Here is a tiny trained network, its code and every weight. The questions are about switching its units off for an input and a target symbol, where a switched-off unit gives its printed mean instead of its output.

import numpy as np


def w(rows, s, z=0):
    codes = np.array(rows[::2]) - 128.0
    scale = np.full(codes.shape[1], s)
    scale[-1] = z or s
    return codes * scale


def norm(h):
    return h / np.sqrt((h * h).mean(-1, keepdims=True) + 1e-5)


def softmax(a):
    e = np.exp(a - a.max(-1, keepdims=True))
    return e / e.sum(-1, keepdims=True)


def log_softmax(a):
    a = a - a.max(-1, keepdims=True)
    return a - np.log(np.exp(a).sum(-1, keepdims=True))


def net(x, mask):
    ids = ['αδζθξστφψ'.index(c) for c in x.split()]
    T = len(ids)
    res = E[ids] + P[:T]
    u = 0
    for l in range(3):
        r = norm(res)
        for j in range(3):
            rows = slice(2 * j, 2 * j + 2)
            q, k, v = (r @ M[l][rows].T for M in (Q, K, V))
            z = softmax(np.where(np.tri(T) > 0, q @ k.T / 2**0.5, -1e9)) @ v
            o = O[l][rows]
            res = res + np.where(mask[u + j], z, o[:, -1]) @ o[:, :-1]
        u += 3
    return log_softmax(norm(res)[-1] @ U[:, :-1].T + U[:, -1])


Q, K, V, O = {}, {}, {}, {}
E = w([
[85,147,126,126,149,159,153,152],'α',
[132,137,135,108,153,139,119,125],'δ',
[122,95,85,150,118,142,125,121],'ζ',
[99,101,135,107,153,102,140,137],'θ',
[98,116,162,121,116,134,155,123],'ξ',
[119,172,106,125,148,88,141,129],'σ',
[132,128,140,122,116,99,134,103],'τ',
[253,101,151,130,112,143,100,228],'φ',
[128,164,128,138,119,150,157,111],'ψ',
],0.0053)
P = w([
[152,130,129,148,114,149,15,129],'0',
[111,118,101,29,105,164,186,91],'1',
[154,118,119,140,180,112,213,69],'2',
[84,176,64,180,186,152,204,159],'3',
[45,145,198,215,94,77,131,148],'4',
[79,117,116,114,71,5,214,187],'5',
],0.0027)
Q[0] = w([
[127,183,181,10,81,137,105,96],'0.h1',
[151,226,165,163,206,69,114,186],'0.h1',
[93,127,152,230,84,1,137,214],'0.h2',
[112,190,75,148,164,95,167,102],'0.h2',
[36,170,161,89,143,84,193,55],'0.h3',
[199,100,75,64,84,164,90,211],'0.h3',
],0.0047)
K[0] = w([
[116,90,35,186,126,145,135,105],'0.h1',
[157,17,124,172,97,186,133,170],'0.h1',
[241,121,141,106,164,171,162,176],'0.h2',
[123,47,181,145,108,124,186,133],'0.h2',
[253,132,170,115,157,101,160,215],'0.h3',
[81,122,163,178,169,106,103,68],'0.h3',
],0.0056)
V[0] = w([
[253,116,166,106,104,129,141,242],'0.h1',
[163,126,134,124,120,131,132,168],'0.h1',
[114,131,124,150,69,92,153,180],'0.h2',
[58,122,108,124,165,131,163,10],'0.h2',
[99,124,95,109,139,139,117,94],'0.h3',
[17,130,114,167,114,98,138,47],'0.h3',
],0.0035)
O[0] = w([
[43,139,116,157,26,58,224,75,1],'0.h1',
[99,123,119,134,96,106,169,112,101],'0.h1',
[102,129,90,83,141,162,122,84,86],'0.h2',
[192,108,143,85,117,189,4,175,155],'0.h2',
[115,139,140,122,106,104,194,128,232],'0.h3',
[43,143,126,119,95,97,180,14,185],'0.h3',
],0.0034,0.00087)
Q[1] = w([
[128,81,62,6,108,88,203,160],'1.h1',
[77,134,188,136,20,62,78,165],'1.h1',
[95,112,93,1,68,71,143,163],'1.h2',
[186,133,68,74,195,175,203,128],'1.h2',
[200,159,165,105,153,120,123,224],'1.h3',
[118,173,155,88,96,167,49,64],'1.h3',
],0.0075)
K[1] = w([
[196,96,148,221,200,110,189,108],'1.h1',
[161,99,87,33,181,150,212,85],'1.h1',
[224,95,131,172,223,112,212,73],'1.h2',
[162,132,176,254,107,84,63,184],'1.h2',
[90,218,237,149,138,22,192,163],'1.h3',
[66,179,152,76,238,169,69,46],'1.h3',
],0.0066)
V[1] = w([
[142,194,99,210,103,222,150,94],'1.h1',
[59,132,4,123,204,126,139,189],'1.h1',
[186,80,39,138,104,85,82,55],'1.h2',
[220,251,109,114,145,46,144,135],'1.h2',
[205,124,143,103,59,118,186,207],'1.h3',
[107,158,186,123,133,82,124,139],'1.h3',
],0.0045)
O[1] = w([
[119,255,230,104,75,92,81,112,192],'1.h1',
[232,138,181,111,173,109,218,92,178],'1.h1',
[51,96,193,181,215,77,137,63,254],'1.h2',
[138,118,150,214,72,231,129,72,109],'1.h2',
[131,109,158,138,152,163,57,190,168],'1.h3',
[114,58,92,141,92,197,122,134,44],'1.h3',
],0.0047,0.0033)
Q[2] = w([
[107,124,116,146,67,113,176,119],'2.h1',
[98,134,115,161,54,100,217,128],'2.h1',
[124,119,136,158,124,127,132,144],'2.h2',
[123,125,128,142,126,130,129,135],'2.h2',
[118,110,141,250,86,110,178,255],'2.h3',
[131,116,139,66,183,156,101,54],'2.h3',
],0.0086)
K[2] = w([
[163,91,144,154,99,151,83,166],'2.h1',
[185,48,159,157,74,138,73,250],'2.h1',
[153,123,151,154,100,117,151,122],'2.h2',
[134,127,133,140,115,124,142,126],'2.h2',
[177,64,241,162,3,91,230,255],'2.h3',
[95,214,82,83,211,136,58,29],'2.h3',
],0.0065)
V[2] = w([
[131,137,118,137,129,126,127,128],'2.h1',
[167,37,228,124,148,153,78,238],'2.h1',
[126,80,142,144,69,90,142,139],'2.h2',
[135,186,110,114,212,167,105,110],'2.h2',
[90,164,99,120,61,118,230,87],'2.h3',
[63,189,76,61,97,115,250,4],'2.h3',
],0.0035)
O[2] = w([
[127,120,133,122,127,132,127,127,128],'2.h1',
[24,199,93,116,114,7,208,54,121],'2.h1',
[129,164,84,155,108,175,164,199,100],'2.h2',
[128,93,180,86,151,88,89,40,184],'2.h2',
[75,127,69,167,19,127,175,120,54],'2.h3',
[47,142,22,164,4,94,200,62,6],'2.h3',
],0.0032,0.0016)
U = w([
[206,94,177,150,199,177,43,196,178],'α',
[88,170,191,112,202,46,175,78,201],'δ',
[171,24,35,103,176,126,201,132,56],'ζ',
[177,102,149,198,88,204,212,46,164],'θ',
[2,57,82,180,146,165,61,93,93],'ξ',
[233,187,106,40,62,123,164,131,78],'σ',
[97,225,187,116,40,154,28,88,35],'τ',
[103,134,24,62,93,116,74,160,227],'φ',
[67,146,127,178,92,127,186,183,2],'ψ',
],0.0065,0.0023)

Each question gives the input, a string of symbols that net reads in full, and the target symbol t.
The units are the heads (2 rows each of Q, K, V and O). Each row of codes is followed by its name. A weight is (code - 128) times the scale printed after its matrix; where a second scale follows, it is the last column's (O and U).
mask holds one flag per head, layer by layer. A switched-off head (its flag False) gives its mean, the last column of its rows in O, instead of its output. The means were averaged over made-up inputs and are rounded, as every weight is.
A unit's drop is (log p(t) with every unit on - log p(t) with that unit switched off) / (log p(t) with every unit on - log p(t) with every unit switched off).
The circuit of an input: a set's keep is (log p(t) with only the set's units on - log p(t) with every unit switched off) / (log p(t) with every unit on - log p(t) with every unit switched off). Starting from all 9 units, units are removed one at a time, each time the one whose removal leaves the highest keep (on an exact tie, the one counted first), for as long as the keep stays at least 0.8.
circuit, biggest first: the units of the circuit, biggest drop first
most important unit: the unit with the biggest drop
heads that matter: for each layer, one digit per head in row order, 1 if its drop is at least 0.15 and else 0, layers parted by /
input σ ζ α, target θ: heads that matter : 000 / 010 / 000
input σ σ ζ τ, target θ: circuit, biggest first : (1.h2)
input τ ζ θ, target ξ: heads that matter : 000 / 100 / 000
input φ ζ θ ζ ζ τ, target α: circuit, biggest first : (0.h3; 1.h3)
input τ ζ φ ψ, target α: heads that matter : 001 / 001 / 001
input ζ ξ τ σ ζ ξ, target ξ: circuit, biggest first : (1.h1; 0.h2)
input ζ ψ θ σ ζ ψ, target ζ: circuit, biggest first : (1.h1; 0.h2)
input δ ζ τ, target α: heads that matter : 011 / 110 / 001
input ξ ψ σ, target φ: heads that matter : 000 / 110 / 000
input ψ τ σ, target τ: circuit, biggest first : (1.h1; 1.h2)
input θ ψ ψ σ, target ζ: heads that matter : 000 / 100 / 000
input θ α ζ ζ ψ, target σ: heads that matter : 000 / 010 / 000
input ζ σ ξ σ φ α, target α: circuit, biggest first : (1.h3; 0.h3)
input ψ ζ ζ ζ, target τ: circuit, biggest first : (1.h1)
input ψ ζ ζ τ, target τ: circuit, biggest first : (1.h1; 0.h2)
input φ φ σ ζ, target ψ: circuit, biggest first : (0.h1; 2.h2)
input ξ ζ ζ δ, target φ: circuit, biggest first : (1.h2; 1.h1)
input ψ σ ζ α, target τ: heads that matter : 000 / 100 / 000
input δ ζ τ ζ, target α: heads that matter : 011 / 010 / 001
input ζ φ φ, target δ: heads that matter : 110 / 001 / 100
input σ ζ α ζ ζ ζ, target σ: circuit, biggest first : (1.h2)
input τ ψ ψ φ φ, target τ: circuit, biggest first : (0.h1; 1.h1)
input ψ ζ φ ζ ξ σ, target α: circuit, biggest first : (1.h3; 0.h3)
input ζ ζ ψ φ τ σ, target α: heads that matter : 101 / 101 / 001
input ψ σ ψ ζ ζ ζ, target τ: circuit, biggest first : (1.h1; 1.h2)
input δ σ σ ψ σ, target θ: circuit, biggest first : (1.h2; 1.h1)
input ζ α θ ζ τ, target σ: most important unit : 1.h2
input ζ φ α τ τ θ, target α: heads that matter : 101 / 001 / 001
input σ φ δ ζ, target α: heads that matter : 000 / 001 / 001
input ζ ζ σ τ ζ θ, target θ: heads that matter : 001 / 010 / 000
